Zuvi: [146  90  92 117  77 133 124 164 160  94 125 111 155 143  84 102 184 107
 129 172 131 126 108 128 168  95 128 135 158 109  99 105 164 152]
mur: [105 153 114  83 139 128 109 138 134 171 154  94 109 173 128 154 136 130
 116 172 106 136 121  92  91 184 108 158 135 134 182 141 133 159]
pum: [166 145 159 145 186 115 150  66 111  95 101 116 105  71 199 138  57 127
 110 112 148 150 125 141 141 145 119  94 101 148 132 160 118 106]
Posi: [159 108 191 135 155  85 175 124  94 158  72 137  88  67 154 107 149  92
 137 122 126 118 141 130 155 106 135 128  99  86 134 114 130 126]
vuk: [200 111 122 143  95 102 154 127 135  84 154 109  94 114 119  78 116 123
 160 107  88 144  96 129 152 106 134 130 156 181  50 157  83 120]
tail: [106 135] | [128  99  86 134 114 130 126]
next: [154 109  94] | [114 119  78]
next: [175 124  94 158  72 137] | [ 88  67 154]
next: [128 135] | [158 109  99]

Posi: [182 175 148 102 110 121 125 142 141]
difo: [199 153 165  93 108 137 146  98 112]
Ges: [182 174 149 101 109 121 125 140 140]
nekib: [204 145 184  93 109 129 136 118 126]
Mosi: [206 127 184  94 111 133 142 106 117]
Zuvo: [194 161 159  95 108 124 130 128 133]
Vor: [206 136 178  93 109 138 146 135 138]
mur: [206 136 178  93 110 131 139 113 121]
Nat: [206 117 189  95 115 135 144 101 113]
Zuvi: [188 168 153  97 108 122 128 135 137]
vuk: [203 111 193  98 116 137 146  98 111]
tail: [111 133 142 106] | [117]
tail: [206 136 178  93 110] | [131 139 113 121]
tail: [184  94] | [111 133 142 106 117]
tail: [182 174 149 101] | [109 121 125 140 140]

Ges: [ 96 193  97 208  80  98 149 128  74  90 171  59  96]
nekib: [ 63 120 128  94 180  68 153 206  74  91 112 110 158]
pum: [ 80 125  57 178 109 143 181 171 113  52 204  99 187]
mur: [ 68 184  49 140  91  90  72  92  55 150  61  72 103]
vuk: [100 131 108 185 126 126  83  56  93 150  84  82 178]
Zuvi: [ 80 125  57 178 109 143 181 170 113  52 205  99 187]
difo: [146  63 120 128  94 180  67 153 206  90 112 152  54]
Nat: [ 80 125  57 178 109 143 181 171 113 108 146 127  63]
Mosi: [142  62  52 166 145  81  60 159 172 146 107 146  89]
Zuvo: [135 175  98 135 136  89 184  51  56  65 136 123 104]
tail: [ 56  93 150] | [ 84  82 178]
tail: [ 91 112] | [110 158]
[ 63 120 128  94 180  68 153 206  74  91 112 110 158] | nekib
next: [ 63 120 128  94 180  67 153 206] | [ 90 112 152]
tail: [128  94 180  68 153] | [206  74  91 112 110 158]
next: [ 49 140  91  90  72  92] | [ 55 150  61]
tail: [ 67 153 206  90] | [112 152  54]

difo: [113 101 123 122 103]
Ges: [112 101 123 122 103]
Nat: [192 128 156 162 111]
vuk: [180 102 123 182 136]
[113 101 123 122 103] | difo
tail: [180 102 123] | [182 136]

vuk: [123 129 134 124 126 128 124]
Zuvi: [123 127 131 163 185 128 124]
Zuvo: [130 147 193 144 128 128 129]
Mosi: [185 137 133 124 130 129 128]
Posi: [187 162 131 130 124 126 126]
nekib: [175 131 128 126 127 131 125]
Vor: [160 185 134 128 128 132 131]
pum: [127 126 131 163 185 131 127]
mur: [185 137 133 124 130 128 131]
tail: [126 131 163 185] | [131 127]
tail: [193 144] | [128 128 129]
[185 137 133 124 130 128 131] | mur

difo: [ 78 144 115 154]
Mosi: [170 114 186  72]
vuk: [169 114 186  72]
[169 114 186  72] | vuk
tail: [144 115] | [154]
[170 114 186  72] | Mosi
tail: [169 114] | [186  72]
tail: [169 114 186] | [72]

Ges: [115 129 135 132 131 129 123 119 117 128 136 128 126 125 118 120 131 127
 117 124 133 122 137 139 133 139 117 139 134 136 120 126 136 105 160 152
  94 123 129  99 160 159 116 160 110 158 148 116]
Posi: [107 133 128 126 136 121 129 117 116 115 136 133 133 113 121 116 125 127
 116 122 130 119 146 144 142 144 118 150 129 134 118 126 136 121 137 102
 133 124 109 126 130 142 135 143 117 133 121 151]
Nat: [119 131 124 121 128 121 129 128 127 119 125 129 130 119 131 127 124 125
 131 123 123 123 131 130 130 129 131 134 123 125 129 131 126 133 128 115
 130 124 121 130 124 128 136 128 126 126 122 136]
vuk: [102 138 153 143 119 127 129 103  99 139 143 138 134 131 118 109 141 112
 116 109 141 106 130 138 120 141 110 128 146 149 111 119 135 115 119 107
 134 128 108 123 158 145 124 135 102 161 150 129]
pum: [121 127 124 125 131 122 128 125 125 120 128 128 131 121 126 122 124 127
 124 126 127 125 133 132 134 131 125  96 127 121 134 124 112 131 100 139
 129 125 153 123 133 110 110 108 140 130 151  97]
nekib: [118 145 100  94 102 107 133 163 160 109  93 122 138 109 159 162 106 106
 166 105  90 108 105 105 105  96 167 114  92  92 152 145  94 164 101 121
 138 121 141 144  99  95 150  96 155 100 114 124]
mur: [121 127 124 125 131 122 128 125 125 120 128 128 131 121 126 122 124 127
 124 126 127 125 133 132 134 131 125 134 126 127 124 125 129 124 131 120
 131 127 122 128 125 130 127 132 123 125 122 134]
Vor: [156  88 157 161 144 160  91 113 122 157 157  98  88 161  85 113 163 154
  95 159 159 158 148 130 137 143  98 127 158 154 134 140 160 111 147 127
  88 101 141  86 150 149 115 153 127 148 148 115]
Mosi: [ 92 158 118 122 148 113 164 107  98 102 136 168 166  96 137 106 102 128
 114 117 132 112 144 168 159 157 113 167 128 137  87  93 134 102 147 115
 166 161  91 157 129 150 120 145 101 132 110 169]
Zuvo: [102 138 153 143 119 127 129 103  99 139 143 138 134 131 118 109 141 112
 116 109 141 106 130 138 120 141 110 128  97  96 149 142  97 159 104  88
 127 101  86 141 102  97 148  99 143 102 113 120]
difo: [ 87 163 110 116 144 100 178  97  86  97 128 182 116 141 131 134 118 112
 109 109 128 104 129 164 155 152 110 158 123 132  69  70 123  90 141 129
 177 180  83 169 124 142 103 134  86 125 103 162]
Zuvi: [115 129 135 132 131 129 123 119 117 128 136 128 126 125 118 120 131 127
 117 124 133 122 137 139 133 139 117 139 134 136 120 126 136 121 132 109
 126 121 118 120 137 139 129 137 120 139 131 138]
next: [125 131 123 123 123 131 130 130 129 131 134 123] | [125 129 131]
next: [113 122] | [157 157  98]
[102 138 153 143 119 127 129 103  99 139 143 138 134 131 118 109 141 112
 116 109 141 106 130 138 120 141 110 128  97  96 149 142  97 159 104  88
 127 101  86 141 102  97 148  99 143 102 113 120] | Zuvo
next: [127  88 101 141  86] | [150 149 115]
[121 127 124 125 131 122 128 125 125 120 128 128 131 121 126 122 124 127
 124 126 127 125 133 132 134 131 125 134 126 127 124 125 129 124 131 120
 131 127 122 128 125 130 127 132 123 125 122 134] | mur

Mosi: [162 154 131 134  67]
Nat: [154 153 131 141 159]
difo: [154 120 129 141 159]
pum: [151 166 120 127  75]
Vor: [154 125 162 141 159]
mur: [205 139 165 140 123]
tail: [154 131] | [134  67]
[154 153 131 141 159] | Nat

Mosi: [142 107  75 118]
Posi: [142 107  76 118]
difo: [141 147  60 122]
tail: [142 107  76] | [118]
tail: [142 107  75] | [118]

Nat: [130 142 136 131 119 117 129 123 121 137 125 139 112 111 135 119 132 127
 124 120 121 125 128 127 125 129 121 147]
difo: [153  99 117 133 161 163 118 105 112 143 124 132 137 131 130 139 144 124
 122 103 157 115 113 125 103 127 160 142]
vuk: [121 130 129 122 123 121 133 133 126 132 129 141 136 129 136 162 153 148
  92  97 176 140 129  94 125  82 173 124]
Vor: [121 130 129 122 123 121 133 133 126 132 129 141 136 129 136 127 131 120
 130 112 124 125 123 135 130 136 123 136]
Mosi: [133 132 114 159 133 141 139 124 146 162 160 125 113 111 120 136 165  97
 150 131 126 106 130 130 111 140 140 106]
nekib: [100 125 115 126  95  91 160 141 153 163 160 178 152  98 162 111 143  91
 166 121  98 102 113 162 116 179 107 144]
mur: [131 137 127 143 129 134 134 136 141 130 160 125 114 125 115 136 135 123
 137 143 126 129 141 126 133 126 130  99]
Ges: [148 120 116 113 158 158 125 124 119 102 112 124 124 128 126 144 109 127
 122 115 153 125 121 131 118 130 152 112]
[121 130 129 122 123 121 133 133 126 132 129 141 136 129 136 162 153 148
  92  97 176 140 129  94 125  82 173 124] | vuk
tail: [160 125 113] | [111 120 136 165  97 150 131 126 106 130 130 111 140 140 106]
tail: [113 111] | [120 136 165  97 150 131 126 106 130 130 111 140 140 106]
next: [124 122 103 157 115 113 125 103] | [127 160 142]
next: [130 160] | [125 114 125]
next: [158 125 124 119 102 112 124 124 128] | [126 144 109]

difo: [129 197 126 163 169 118  75  77 132]
Mosi: [119 192 134 169 175 152  90  82 141]
Ges: [126 135 142 125 175 152  90  81 141]
Zuvi: [122 135 141 125 125 158  79  79 133]
next: [125 158] | [ 79  79 133]
tail: [126 163 169 118] | [ 75  77 132]
tail: [135 141 125] | [125 158  79  79 133]
tail: [126 135 142 125] | [175 152  90  81 141]

vuk: [153 103 119 160 111  95 120 155  85 184  96  82 157 147 153 134  56 150
  96 125 201 152 102 153  93 149  94 131  99 143 143 158  92 151]
difo: [153 103 119 141 111  94 120 155  85 184  96  82 157  67 153 134  56 150
  96 125 201 152 102 153  93 149  94 131  99 143 143 158  92 151]
Nat: [153 103 119 160 111  95 120 155  85 184  96  82 157 147 153 134  56 149
  96 125 201 152 102 153  93 149  94 131  99 143 143 158  92 151]
[153 103 119 160 111  95 120 155  85 184  96  82 157 147 153 134  56 150
  96 125 201 152 102 153  93 149  94 131  99 143 143 158  92 151] | vuk
[153 103 119 141 111  94 120 155  85 184  96  82 157  67 153 134  56 150
  96 125 201 152 102 153  93 149  94 131  99 143 143 158  92 151] | difo
tail: [ 56 149  96] | [125 201 152 102 153  93 149  94 131  99 143 143 158  92 151]
tail: [111  94 120] | [155  85 184  96  82 157  67 153 134  56 150  96 125 201 152 102 153  93
 149  94 131  99 143 143 158  92 151]
tail: [103 119 141 111  94] | [120 155  85 184  96  82 157  67 153 134  56 150  96 125 201 152 102 153
  93 149  94 131  99 143 143 158  92 151]

Vor: [173  59 135 187 144 106  86 144 192  97 173 106 128 129 188 158  88 183
  89]
vuk: [114  84 166  64 170 150 156 130 184 131 177 178  83 129 172 142 115 132
 140]
nekib: [ 77 110  90  81  89 170 120 181 105 110  93 162  76 114  91  80  59 149
 112]
Zuvi: [110  85 191 169 149 160  81 192 121  88  70 171  99 103 112 178 102 103
 104]
Ges: [159  89 142 185 176 163 183  78  62 138 156 167 197 143 128 119 154 115
 169]
difo: [175 143 127  58 181 143  82 137 126 181 134  85  89 103 107  73 166 196
 192]
Mosi: [174 140 113  60  80  91 105 140 131  89 121 156  95  69 127 195 122 122
 121]
Posi: [135 176 113  83 130 195 171  96 164 181 134  85  88 103 153 190 101 103
  90]
Nat: [ 98 135 142 197 121  90  90 183 109 146 190 125 162  63 188 140 128 187
 163]
pum: [175 143 127  58 181 143  82 137 126 181 140 179 135 132 103  58 181  63
  69]
mur: [174 140 113  60  80  91 105 140 131  89 121 156  95  69 127 195 122  91
 189]
next: [121  88  70 171  99 103 112] | [178 102 103]
tail: [102 103] | [104]
tail: [181 134  85  89 103] | [107  73 166 196 192]

Ges: [144 120  91  93 122 111 129 149 123 111 142  93 111]
nekib: [127 127 108 114 121 111 129 149 122 117 135 104 120]
difo: [ 66 142 108 119 114 136 131 143 143 159 109  91 130]
tail: [122 111 129 149] | [123 111 142  93 111]
tail: [142 108] | [119 114 136 131 143 143 159 109  91 130]
next: [108 114 121 111] | [129 149 122]

difo: [126 128 128 130 127 132 131]
Mosi: [ 90 195 127 151 127 131 141]
Zuvi: [127 195 133 104 109 125 126]
pum: [128 128 126 130 127 131 131]
Nat: [128 128 126 151 127 131 131]
next: [127 195 133] | [104 109 125]
[128 128 126 130 127 131 131] | pum
tail: [195 127 151 127] | [131 141]
tail: [126 151 127 131] | [131]
tail: [195 133 104] | [109 125 126]

Zuvi: [116 127 119 138 119]
nekib: [129 131 116 137 117]
Ges: [ 55 121  82 186  76]
Mosi: [139 131 116 138 117]
Vor: [169 121 171  94 195]
tail: [116 138] | [117]
tail: [127 119] | [138 119]
[139 131 116 138 117] | Mosi

difo: [152  92 145 149 155 117 124 163 185 138 113]
Nat: [135 120  89 131 116 112 124 163 185 138 132]
mur: [102 138 121 117 156 117 123 123 107 133 144]
vuk: [136 120 156 119 154 112 107 109 111 144  89]
tail: [112 124 163 185] | [138 132]
tail: [112 124 163 185 138] | [132]
tail: [135 120] | [ 89 131 116 112 124 163 185 138 132]
tail: [156 117] | [123 123 107 133 144]
next: [131 116 112 124] | [163 185 138]

